Here is a tiny trained network, its code and every weight. The questions are about switching its units off for an input and a class, where a switched-off unit gives its printed mean instead of its output.

import numpy as np


def w(rows, s, z=0):
    codes = np.array(rows[::2]) - 128.0
    scale = np.full(codes.shape[1], s)
    scale[-1] = z or s
    return codes * scale


def f(y):
    return y / 2 * (1 + np.tanh(0.7978845608 * (y + 0.044715 * y**3)))


def log_softmax(a):
    a = a - a.max(-1, keepdims=True)
    return a - np.log(np.exp(a).sum(-1, keepdims=True))


def net(x, mask):
    res = np.array(x, float).reshape(1, 4) / 4 @ E
    y = f(res @ A[0][:, :-1].T + A[0][:, -1])
    res = res + np.where(mask, y, B[0][:, -1]) @ B[0][:, :-1]
    return log_softmax(res[-1] @ U[:, :-1].T + U[:, -1])


A, B = {}, {}
E = w([
[190,63,200,128,155,162,221,167,185,102,158,221],'x0',
[81,149,158,19,159,30,147,150,178,135,152,117],'x1',
[164,200,57,130,132,102,147,88,3,179,136,152],'x2',
[186,87,200,142,57,152,123,133,111,83,107,44],'x3',
],0.007)
A[0] = w([
[146,100,128,181,116,189,118,128,163,117,123,146,122],'n1',
[160,136,97,174,125,169,125,117,57,133,121,172,69],'n2',
[137,142,145,92,124,95,140,122,135,129,130,108,154],'n3',
[101,145,82,132,139,115,115,125,97,135,128,140,180],'n4',
[111,155,79,130,132,114,111,133,84,131,129,120,253],'n5',
[116,133,122,131,121,121,108,125,96,128,123,73,73],'n6',
[115,130,121,128,135,131,126,134,128,133,119,125,109],'n7',
[146,133,122,112,121,103,132,137,116,122,131,118,51],'n8',
[107,124,124,132,118,136,122,112,125,142,131,97,101],'n9',
[74,119,120,122,145,126,116,132,255,128,131,152,246],'n10',
[156,110,154,119,113,127,143,127,128,123,130,130,96],'n11',
[127,125,134,116,123,126,151,105,144,141,137,150,163],'n12',
[85,165,71,122,145,107,115,116,60,150,127,153,184],'n13',
[149,117,136,135,131,133,123,150,142,116,127,143,126],'n14',
[111,123,127,136,122,125,125,120,107,125,137,109,72],'n15',
[82,123,130,116,144,123,123,125,250,131,126,144,214],'n16',
[123,132,133,134,132,122,126,132,122,117,132,133,89],'n17',
[119,143,150,95,131,96,128,129,154,125,119,104,173],'n18',
[133,129,123,152,136,156,130,131,90,129,125,154,70],'n19',
[108,139,112,130,106,123,102,130,86,121,124,45,44],'n20',
[141,119,146,121,122,134,145,126,151,117,133,165,137],'n21',
[136,111,132,166,98,168,102,122,128,123,120,35,146],'n22',
[129,108,154,146,109,152,116,134,142,115,125,75,109],'n23',
[128,115,151,130,120,141,119,126,153,122,122,85,103],'n24',
],0.017,0.0019)
B[0] = w([
[93,76,177,122,123,143,146,66,141,149,129,129,189],'n1',
[137,5,140,130,104,137,124,151,99,123,138,132,202],'n2',
[106,87,138,139,125,140,121,147,140,127,131,134,161],'n3',
[82,158,131,122,128,122,138,97,96,129,126,128,195],'n4',
[103,165,138,124,133,135,142,68,105,141,132,141,209],'n5',
[151,167,139,126,140,129,137,82,142,136,125,132,172],'n6',
[121,135,129,118,128,120,140,126,122,124,130,121,132],'n7',
[106,117,136,142,136,141,113,118,142,120,120,128,134],'n8',
[135,162,130,124,132,120,138,120,128,124,133,127,145],'n9',
[84,132,147,121,155,112,115,212,202,120,118,120,232],'n10',
[100,127,130,129,150,132,121,99,159,144,121,138,146],'n11',
[142,134,129,137,125,130,112,143,153,124,112,99,148],'n12',
[41,180,102,133,118,131,120,93,80,120,124,115,248],'n13',
[114,123,148,132,141,129,120,103,135,139,123,131,148],'n14',
[140,145,138,121,135,121,129,118,125,129,131,136,137],'n15',
[91,108,135,138,147,127,119,225,183,121,135,140,224],'n16',
[126,128,125,135,118,135,117,132,128,132,114,115,126],'n17',
[108,76,120,142,113,144,131,157,120,122,135,141,172],'n18',
[140,71,125,121,116,130,129,132,116,123,134,131,154],'n19',
[163,178,152,126,144,141,140,65,150,150,114,121,197],'n20',
[136,134,154,125,130,131,121,111,166,133,121,109,165],'n21',
[146,177,66,124,124,108,117,166,76,109,132,129,199],'n22',
[135,144,85,126,119,116,126,163,90,119,134,129,172],'n23',
[135,121,104,131,119,122,125,161,95,125,136,138,158],'n24',
],0.024,0.014)
U = w([
[255,198,96,107,120,115,153,82,91,148,103,99,4],'0',
[84,164,66,120,152,79,87,195,134,80,138,130,85],'1',
[75,189,180,110,160,155,164,33,120,194,92,117,120],'2',
[134,64,99,140,51,156,147,108,47,122,173,150,213],'3',
[166,38,235,140,161,150,131,180,225,144,128,147,183],'4',
],0.0062,0.0014)

Each question gives the input, the list of numbers given to net, and the class t.
The units are the neurons (one row each of A and B). Each row of codes is followed by its name. A weight is (code - 128) times the scale printed after its matrix; where a second scale follows, it is the last column's (A, B and U).
mask holds one flag per neuron, in row order. A switched-off neuron (its flag False) gives its mean, the last column of its row in B, instead of its output. The means were averaged over made-up inputs and are rounded, as every weight is.
A unit's drop is (log p(t) with every unit on - log p(t) with that unit switched off) / (log p(t) with every unit on - log p(t) with every unit switched off).
The circuit of an input: a set's keep is (log p(t) with only the set's units on - log p(t) with every unit switched off) / (log p(t) with every unit on - log p(t) with every unit switched off). Starting from the 12 units with the biggest drops (on a tie, the unit counted first), units are removed one at a time, each time the one whose removal leaves the highest keep (on an exact tie, the one counted first), for as long as the keep stays at least 0.8.
circuit, biggest first: the units of the circuit, biggest drop first
unit that matters most: the unit with the biggest drop
top k neurons: the k neurons with the biggest drops, biggest first
drop when u is switched off: that unit's drop, to one decimal
input [-4,-8,3,5], class 3: top 3 neurons -> (n2, n19, n1)
input [1,-2,1,4], class 3: circuit, biggest first -> (n10, n20)
input [6,2,0,3], class 4: top neuron -> (n13)
input [0,-7,-8,6], class 3: top 3 neurons -> (n1, n10, n16)
input [4,-1,-5,3], class 4: top 2 neurons -> (n13, n1)
input [-5,-5,-4,-8], class 2: top 2 neurons -> (n22, n5)
input [-3,-6,7,-6], class 3: top 2 neurons -> (n2, n19)
input [-4,-8,-2,-8], class 3: top 3 neurons -> (n2, n20, n19)
input [-4,-8,8,-2], class 3: top 2 neurons -> (n2, n19)
input [2,-7,2,2], class 3: drop when n10 is switched off -> 0.2
input [-4,-6,1,6], class 0: drop when n20 is switched off -> 0.2
input [2,-2,0,1], class 3: drop when n10 is switched off -> 2.0
input [-3,0,2,-4], class 2: drop when n18 is switched off -> 0.0
input [-5,-8,-2,7], class 0: unit that matters most -> n20
